Below are the code and all the weights of a small trained network. Each question names an input and a target symbol and asks about switching units off, where a switched-off unit gives its printed mean instead of its output.

import numpy as np


def w(rows, s, z=0):
    codes = np.array(rows[::2]) - 128.0
    scale = np.full(codes.shape[1], s)
    scale[-1] = z or s
    return codes * scale


def f(y):
    return np.maximum(y, 0)


def softmax(a):
    e = np.exp(a - a.max(-1, keepdims=True))
    return e / e.sum(-1, keepdims=True)


def log_softmax(a):
    a = a - a.max(-1, keepdims=True)
    return a - np.log(np.exp(a).sum(-1, keepdims=True))


def net(x, mask):
    ids = ['αβδεζηθλμξπστφψω'.index(c) for c in x.split()]
    T = len(ids)
    res = E[ids] + P[:T]
    u = 0
    for l in range(3):
        q, k, v = (res @ M[l].T for M in (Q, K, V))
        z = softmax(np.where(np.tri(T) > 0, q @ k.T / 4**0.5, -1e9)) @ v
        res = res + np.where(mask[u], z, O[l][:, -1]) @ O[l][:, :-1]
        u += 1
        y = f(res @ A[l][:, :-1].T + A[l][:, -1])
        res = res + np.where(mask[u : u + 4], y, B[l][:, -1]) @ B[l][:, :-1]
        u += 4
    return log_softmax(res[-1] @ U[:, :-1].T + U[:, -1])


Q, K, V, O, A, B = {}, {}, {}, {}, {}, {}
E = w([
[42,190,132,215],'α',
[254,22,210,206],'β',
[90,136,139,148],'δ',
[249,185,106,78],'ε',
[3,133,174,187],'ζ',
[134,165,122,115],'η',
[60,184,245,250],'θ',
[31,125,99,129],'λ',
[35,48,137,101],'μ',
[146,203,135,147],'ξ',
[114,171,87,119],'π',
[104,105,156,148],'σ',
[157,181,81,93],'τ',
[169,122,157,105],'φ',
[122,231,175,207],'ψ',
[154,121,91,45],'ω',
],0.0055)
P = w([
[144,107,110,153],'0',
[167,88,177,74],'1',
[59,207,71,124],'2',
[88,180,104,37],'3',
[110,117,105,234],'4',
[147,113,234,139],'5',
[74,3,164,155],'6',
[235,229,146,153],'7',
],0.016)
Q[0] = w([
[120,175,238,67],'L0H0',
[107,121,204,75],'L0H0',
[104,231,53,93],'L0H0',
[102,6,89,142],'L0H0',
],0.013)
K[0] = w([
[109,150,7,170],'L0H0',
[125,163,36,127],'L0H0',
[182,66,91,175],'L0H0',
[124,135,161,47],'L0H0',
],0.016)
V[0] = w([
[231,78,43,75],'L0H0',
[105,75,12,112],'L0H0',
[183,212,192,204],'L0H0',
[215,252,79,113],'L0H0',
],0.011)
O[0] = w([
[239,174,135,108,231],'L0H0',
[166,199,171,180,244],'L0H0',
[124,9,52,127,81],'L0H0',
[194,138,16,137,253],'L0H0',
],0.013,0.0022)
A[0] = w([
[57,168,82,147,106],'L0N0',
[143,95,89,238,134],'L0N1',
[57,55,85,156,2],'L0N2',
[233,2,237,206,97],'L0N3',
],0.006,0.0084)
B[0] = w([
[82,158,105,31,168],'L0N0',
[92,145,48,168,251],'L0N1',
[88,151,134,42,156],'L0N2',
[75,194,93,2,250],'L0N3',
],0.0088,0.0026)
Q[1] = w([
[146,62,149,156],'L1H0',
[139,111,130,128],'L1H0',
[78,112,87,254],'L1H0',
[67,172,143,150],'L1H0',
],0.0084)
K[1] = w([
[51,195,77,169],'L1H0',
[68,165,150,164],'L1H0',
[42,233,63,2],'L1H0',
[118,117,199,38],'L1H0',
],0.0046)
V[1] = w([
[145,196,190,66],'L1H0',
[84,226,61,1],'L1H0',
[116,121,131,78],'L1H0',
[175,74,163,73],'L1H0',
],0.0083)
O[1] = w([
[182,70,182,57,205],'L1H0',
[61,3,130,73,247],'L1H0',
[103,97,119,77,139],'L1H0',
[125,238,97,31,137],'L1H0',
],0.0055,0.012)
A[1] = w([
[117,181,161,224,254],'L1N0',
[219,2,148,96,145],'L1N1',
[153,210,136,68,91],'L1N2',
[39,157,92,30,85],'L1N3',
],0.007,0.0051)
B[1] = w([
[171,136,206,166,173],'L1N0',
[81,164,64,147,254],'L1N1',
[89,76,71,107,235],'L1N2',
[254,73,123,109,244],'L1N3',
],0.0092,0.0064)
Q[2] = w([
[93,108,164,210],'L2H0',
[133,80,147,162],'L2H0',
[129,149,152,122],'L2H0',
[152,137,103,254],'L2H0',
],0.0084)
K[2] = w([
[65,209,223,2],'L2H0',
[44,90,148,11],'L2H0',
[230,177,159,191],'L2H0',
[199,240,79,4],'L2H0',
],0.0042)
V[2] = w([
[34,154,120,73],'L2H0',
[247,141,161,133],'L2H0',
[108,141,72,164],'L2H0',
[215,93,91,75],'L2H0',
],0.011)
O[2] = w([
[220,81,121,74,103],'L2H0',
[59,241,115,120,172],'L2H0',
[136,59,80,241,124],'L2H0',
[170,254,114,156,250],'L2H0',
],0.0088,0.015)
A[2] = w([
[134,146,112,70,2],'L2N0',
[2,101,71,107,103],'L2N1',
[157,98,84,100,123],'L2N2',
[144,243,126,104,29],'L2N3',
],0.01,0.005)
B[2] = w([
[126,100,209,142,154],'L2N0',
[2,151,127,222,146],'L2N1',
[131,191,127,211,152],'L2N2',
[229,42,196,235,252],'L2N3',
],0.0067,0.026)
U = w([
[65,68,132,182,123],'α',
[119,116,122,135,99],'β',
[64,156,131,92,213],'δ',
[201,178,5,151,33],'ε',
[80,17,199,117,123],'ζ',
[86,151,112,151,202],'η',
[200,19,100,129,18],'θ',
[40,163,199,124,166],'λ',
[96,151,226,49,105],'μ',
[32,217,1,152,169],'ξ',
[69,159,142,170,115],'π',
[105,139,119,50,255],'σ',
[105,137,115,190,87],'τ',
[161,147,94,84,232],'φ',
[114,52,53,205,21],'ψ',
[186,117,211,158,95],'ω',
],0.0064,0.0097)

Each question gives the input, a string of symbols that net reads in full, and the target symbol t.
The units are the heads (4 rows each of Q, K, V and O) and the neurons (one row each of A and B). Each row of codes is followed by its name. A weight is (code - 128) times the scale printed after its matrix; where a second scale follows, it is the last column's (O, A, B and U).
mask holds one flag per unit, layer by layer, with each layer's heads first. A switched-off unit (its flag False) gives its mean, the last column of its rows in O or B, instead of its output. The means were averaged over made-up inputs and are rounded, as every weight is.
A unit's drop is (log p(t) with every unit on - log p(t) with that unit switched off) / (log p(t) with every unit on - log p(t) with every unit switched off).
The circuit of an input: a set's keep is (log p(t) with only the set's units on - log p(t) with every unit switched off) / (log p(t) with every unit on - log p(t) with every unit switched off). Starting from the 12 units with the biggest drops (on a tie, the unit counted first), units are removed one at a time, each time the one whose removal leaves the highest keep (on an exact tie, the one counted first), for as long as the keep stays at least 0.8.
units of the circuit, in order: the units of the circuit, biggest drop first
most important unit: the unit with the biggest drop
top k neurons in layer l: the k neurons of layer l with the biggest drops, biggest first
input ω ω θ σ, target ω: most important unit	L0H0
input ξ η ζ ε φ ξ, target ζ: units of the circuit, in order	L2H0, L0H0
input μ ω π, target μ: units of the circuit, in order	L0H0, L2H0, L1H0
input ξ ε ω λ, target ξ: units of the circuit, in order	L2H0, L1H0, L2N3, L0H0
input ε λ ξ ε σ ζ, target ξ: units of the circuit, in order	L0H0, L2N3
input ω θ ε ξ ξ ω ω π, target ξ: units of the circuit, in order	L0H0, L2N3
input σ π θ ω, target σ: units of the circuit, in order	L2N3, L0H0, L2H0
input ψ ξ ξ, target ψ: units of the circuit, in order	L0H0, L2H0, L1H0
input ξ ω ω ω ζ, target ω: units of the circuit, in order	L0H0, L1N0
input ε θ ξ θ θ ε ζ ξ, target θ: units of the circuit, in order	L2H0, L0H0
input ε ξ θ ω, target ε: units of the circuit, in order	L0H0, L2H0, L1N3
input σ ξ ψ ω ε ε, target ψ: top 2 neurons in layer 0	L0N2, L0N0
input ω π ψ λ, target ω: units of the circuit, in order	L0H0, L2N3, L2H0
input β ξ ξ ω ω θ ψ, target ω: most important unit	L0H0
input ζ ω π, target ζ: units of the circuit, in order	L0H0, L2H0
input α ζ ε, target α: units of the circuit, in order	L0H0, L2H0, L1H0, L2N1
input λ μ ω ω, target λ: top 3 neurons in layer 1	L1N0, L1N2, L1N1
input ξ ω τ τ ε θ ζ ζ, target ε: top 2 neurons in layer 1	L1N2, L1N0
input θ ε θ, target θ: top 2 neurons in layer 0	L0N2, L0N1
input α θ τ ξ, target α: top 2 neurons in layer 1	L1N0, L1N3
input ξ ξ ω τ, target ξ: top 2 neurons in layer 1	L1N0, L1N2
input ω ω ω ζ, target ω: top 2 neurons in layer 2	L2N3, L2N0
input λ ξ ξ ξ ε, target ξ: most important unit	L2N3
input τ α ω ω ζ ω ω, target ω: top 2 neurons in layer 1	L1N0, L1N1
input ζ σ η ω θ ω α, target ω: top 2 neurons in layer 1	L1N3, L1N0
input ω ψ ε μ ω, target ψ: top 2 neurons in layer 0	L0N3, L0N1
